Below is a small trained network, with its code and all its weights. Each question gives an input and a class and asks what happens when units are switched off, that is, made to give their printed mean instead of their output.

import numpy as np


def w(rows, s, z=0):
    codes = np.array(rows[::2]) - 128.0
    scale = np.full(codes.shape[1], s)
    scale[-1] = z or s
    return codes * scale


def f(y):
    return y / 2 * (1 + np.tanh(0.7978845608 * (y + 0.044715 * y**3)))


def log_softmax(a):
    a = a - a.max(-1, keepdims=True)
    return a - np.log(np.exp(a).sum(-1, keepdims=True))


def net(x, mask):
    res = np.array(x, float).reshape(1, 4) / 4 @ E
    y = f(res @ A[0][:, :-1].T + A[0][:, -1])
    res = res + np.where(mask, y, B[0][:, -1]) @ B[0][:, :-1]
    return log_softmax(res[-1] @ U[:, :-1].T + U[:, -1])


A, B = {}, {}
E = w([
[178,134,51,34,85],'x0',
[81,202,195,47,144],'x1',
[126,126,129,125,124],'x2',
[110,2,182,42,142],'x3',
],0.0096)
A[0] = w([
[133,74,103,114,88,13],'n0',
[120,138,111,21,99,255],'n1',
[135,221,173,59,105,150],'n2',
[193,129,161,119,82,142],'n3',
[105,114,224,94,139,77],'n4',
[152,5,121,64,150,208],'n5',
[107,11,123,60,111,53],'n6',
[128,124,161,205,164,98],'n7',
[105,170,135,94,128,44],'n8',
[151,77,139,166,132,17],'n9',
[100,217,143,157,150,37],'n10',
[117,105,117,168,146,67],'n11',
[109,103,209,95,152,114],'n12',
[92,102,211,79,110,136],'n13',
[75,39,106,95,105,40],'n14',
[187,70,101,110,140,3],'n15',
[60,92,133,127,172,105],'n16',
[158,160,18,148,130,154],'n17',
[129,90,211,136,173,113],'n18',
[92,108,179,244,137,173],'n19',
[77,129,129,135,128,11],'n20',
[109,105,195,117,208,115],'n21',
[58,120,219,129,217,127],'n22',
],0.011,0.0062)
B[0] = w([
[115,167,179,180,51,139],'n0',
[176,161,230,198,109,232],'n1',
[39,209,203,136,240,202],'n2',
[102,114,64,100,115,139],'n3',
[141,72,83,77,115,174],'n4',
[35,129,147,95,229,249],'n5',
[96,198,214,136,177,206],'n6',
[91,209,183,173,160,169],'n7',
[130,254,202,200,191,137],'n8',
[61,162,162,88,218,136],'n9',
[55,170,148,106,209,166],'n10',
[90,157,227,156,161,135],'n11',
[165,46,45,85,101,178],'n12',
[151,83,28,79,89,191],'n13',
[151,212,231,214,147,166],'n14',
[196,198,199,164,65,147],'n15',
[171,179,159,178,138,149],'n16',
[234,88,134,140,73,205],'n17',
[158,94,85,123,83,169],'n18',
[27,216,215,163,233,217],'n19',
[135,113,116,73,96,118],'n20',
[153,71,58,117,87,173],'n21',
[133,47,16,115,45,203],'n22',
],0.0079,0.012)
U = w([
[101,178,169,183,165,255],'0',
[9,153,117,84,224,129],'1',
[195,108,60,115,75,65],'2',
],0.012,0.0034)

Each question gives the input, the list of numbers given to net, and the class t.
The units are the neurons (one row each of A and B). Each row of codes is followed by its name. A weight is (code - 128) times the scale printed after its matrix; where a second scale follows, it is the last column's (A, B and U).
mask holds one flag per neuron, in row order. A switched-off neuron (its flag False) gives its mean, the last column of its row in B, instead of its output. The means were averaged over made-up inputs and are rounded, as every weight is.
A unit's drop is (log p(t) with every unit on - log p(t) with that unit switched off) / (log p(t) with every unit on - log p(t) with every unit switched off).
The circuit of an input: a set's keep is (log p(t) with only the set's units on - log p(t) with every unit switched off) / (log p(t) with every unit on - log p(t) with every unit switched off). Starting from the 12 units with the biggest drops (on a tie, the unit counted first), units are removed one at a time, each time the one whose removal leaves the highest keep (on an exact tie, the one counted first), for as long as the keep stays at least 0.8.
units of the circuit, in order: the units of the circuit, biggest drop first
unit that matters most: the unit with the biggest drop
top k neurons: the k neurons with the biggest drops, biggest first
drop of u: that unit's drop, to one decimal
input [8,8,4,0], class 0: units of the circuit, in order => n1
input [7,-2,1,7], class 0: top 3 neurons => n1, n14, n15
input [3,-3,-7,7], class 0: top 4 neurons => n14, n15, n1, n0
input [7,-1,8,6], class 0: top 2 neurons => n1, n14
input [-6,2,2,-8], class 1: top 3 neurons => n10, n1, n19
input [-8,0,-4,1], class 1: top 2 neurons => n19, n1
input [-8,-8,-1,6], class 1: top 3 neurons => n5, n9, n1
input [8,0,-1,-1], class 2: top 4 neurons => n19, n17, n6, n14
input [-3,-8,-6,1], class 1: top 3 neurons => n1, n9, n19
input [6,1,-2,-1], class 0: top 4 neurons => n22, n1, n13, n12
input [5,0,-8,6], class 0: top 2 neurons => n1, n14
input [-6,1,-3,-5], class 1: top 4 neurons => n1, n10, n19, n17
input [-8,2,-8,-6], class 1: top 4 neurons => n10, n1, n19, n17
input [-7,2,-7,4], class 2: unit that matters most => n22
input [3,0,8,6], class 0: drop of n10 => 0.4
input [8,-1,-2,6], class 0: drop of n1 => 0.6
input [-7,2,-5,3], class 2: drop of n22 => 0.1
